Below is a small trained network, with its code and all its weights. Each question gives an input and a class and asks what happens when units are switched off, that is, made to give their printed mean instead of their output.

import numpy as np


def w(rows, s, z=0):
    codes = np.array(rows[::2]) - 128.0
    scale = np.full(codes.shape[1], s)
    scale[-1] = z or s
    return codes * scale


def f(y):
    return y / 2 * (1 + np.tanh(0.7978845608 * (y + 0.044715 * y**3)))


def log_softmax(a):
    a = a - a.max(-1, keepdims=True)
    return a - np.log(np.exp(a).sum(-1, keepdims=True))


def net(x, mask):
    res = np.array(x, float).reshape(1, 6) / 4 @ E
    y = f(res @ A[0][:, :-1].T + A[0][:, -1])
    res = res + np.where(mask, y, B[0][:, -1]) @ B[0][:, :-1]
    return log_softmax(res[-1] @ U[:, :-1].T + U[:, -1])


A, B = {}, {}
E = w([
[103,102,165,23,173,126,158,152,92,74],'x0',
[140,172,33,96,143,120,46,131,164,88],'x1',
[163,57,141,167,117,91,68,161,34,82],'x2',
[143,79,118,130,105,254,130,188,159,94],'x3',
[71,199,163,178,197,173,104,65,68,66],'x4',
[199,225,167,85,140,152,85,172,111,195],'x5',
],0.0077)
A[0] = w([
[89,65,79,140,135,108,166,89,154,92,101],'n0',
[111,161,135,104,124,152,170,111,179,137,64],'n1',
[139,141,95,225,99,159,122,134,142,171,170],'n2',
[102,110,141,24,151,143,159,160,102,78,115],'n3',
[178,70,103,84,89,96,152,180,180,164,25],'n4',
[114,180,137,123,146,154,170,102,171,139,119],'n5',
[190,176,161,105,141,150,98,159,111,176,89],'n6',
[108,171,157,160,145,190,119,107,115,78,72],'n7',
[112,145,57,91,138,128,80,135,140,103,87],'n8',
[113,161,142,110,123,13,127,88,119,153,38],'n9',
[134,153,65,115,142,105,90,146,166,97,102],'n10',
[123,113,215,168,117,129,191,137,123,176,118],'n11',
[179,90,158,168,132,117,78,152,66,102,203],'n12',
[143,90,127,117,101,245,114,166,145,112,6],'n13',
[151,155,156,80,129,140,115,137,106,141,140],'n14',
[124,107,172,143,131,131,173,146,114,154,88],'n15',
[107,142,111,110,145,147,164,106,165,155,97],'n16',
],0.012,0.0024)
B[0] = w([
[93,134,167,217,57,163,134,185,141,122,217],'n0',
[129,99,81,96,105,84,98,176,87,118,186],'n1',
[157,117,137,120,156,62,123,72,218,125,225],'n2',
[169,135,118,152,129,68,99,57,230,151,241],'n3',
[33,187,117,145,197,131,102,72,58,157,226],'n4',
[90,86,93,93,105,89,90,159,110,142,205],'n5',
[63,86,149,232,67,158,143,146,148,86,236],'n6',
[70,169,124,146,197,135,137,92,73,183,242],'n7',
[180,95,143,122,106,206,103,109,92,111,195],'n8',
[173,84,126,142,251,155,190,193,141,134,220],'n9',
[162,80,128,103,112,212,103,89,103,117,197],'n10',
[189,120,118,100,106,220,79,85,110,93,234],'n11',
[91,126,73,47,83,77,103,170,123,151,253],'n12',
[186,106,147,123,220,113,209,203,112,125,221],'n13',
[114,113,131,177,94,127,141,128,153,121,186],'n14',
[162,126,113,115,118,183,110,116,107,105,180],'n15',
[129,97,109,109,101,96,94,167,105,126,176],'n16',
],0.016,0.008)
U = w([
[196,107,131,118,223,137,220,224,114,129,89],'0',
[25,193,122,136,182,136,111,38,37,179,254],'1',
[219,111,127,74,71,232,84,64,82,75,182],'2',
[65,116,164,228,31,143,146,181,168,94,187],'3',
[99,92,54,27,64,46,70,207,102,140,7],'4',
[177,121,114,135,134,52,94,25,254,144,198],'5',
[118,172,155,97,96,122,160,129,100,119,47],'6',
],0.0076,0.0017)

Each question gives the input, the list of numbers given to net, and the class t.
The units are the neurons (one row each of A and B). Each row of codes is followed by its name. A weight is (code - 128) times the scale printed after its matrix; where a second scale follows, it is the last column's (A, B and U).
mask holds one flag per neuron, in row order. A switched-off neuron (its flag False) gives its mean, the last column of its row in B, instead of its output. The means were averaged over made-up inputs and are rounded, as every weight is.
A unit's drop is (log p(t) with every unit on - log p(t) with that unit switched off) / (log p(t) with every unit on - log p(t) with every unit switched off).
The circuit of an input: a set's keep is (log p(t) with only the set's units on - log p(t) with every unit switched off) / (log p(t) with every unit on - log p(t) with every unit switched off). Starting from the 12 units with the biggest drops (on a tie, the unit counted first), units are removed one at a time, each time the one whose removal leaves the highest keep (on an exact tie, the one counted first), for as long as the keep stays at least 0.8.
circuit, biggest first: the units of the circuit, biggest drop first
k most important neurons: the k neurons with the biggest drops, biggest first
drop of u: that unit's drop, to one decimal
input [-1,4,-2,6,4,4], class 0: circuit, biggest first => n13
input [-7,2,-7,3,-3,-5], class 4: 4 most important neurons => n1; n3; n16; n5
input [1,2,-1,-2,-6,-8], class 3: 2 most important neurons => n0; n7
input [3,6,-8,5,5,2], class 4: 2 most important neurons => n5; n1
input [-2,0,4,-2,-6,6], class 1: 2 most important neurons => n4; n0
input [-3,8,-2,2,-6,7], class 2: 3 most important neurons => n10; n8; n7
input [-1,-8,7,4,4,-3], class 2: 2 most important neurons => n11; n15
input [-7,1,-3,6,5,6], class 5: 2 most important neurons => n2; n9
input [-5,7,-4,-3,-5,-5], class 2: 2 most important neurons => n10; n8
input [-8,6,2,2,2,8], class 3: 2 most important neurons => n6; n3
input [-8,-5,7,-2,3,2], class 5: 2 most important neurons => n2; n5
input [6,-4,8,1,2,6], class 4: drop of n12 => 3.4
input [7,-8,7,2,5,1], class 2: drop of n5 => 0.2
input [-6,3,-4,-4,4,5], class 5: circuit, biggest first => n2
input [-4,-3,6,-1,0,2], class 4: drop of n12 => 1.2
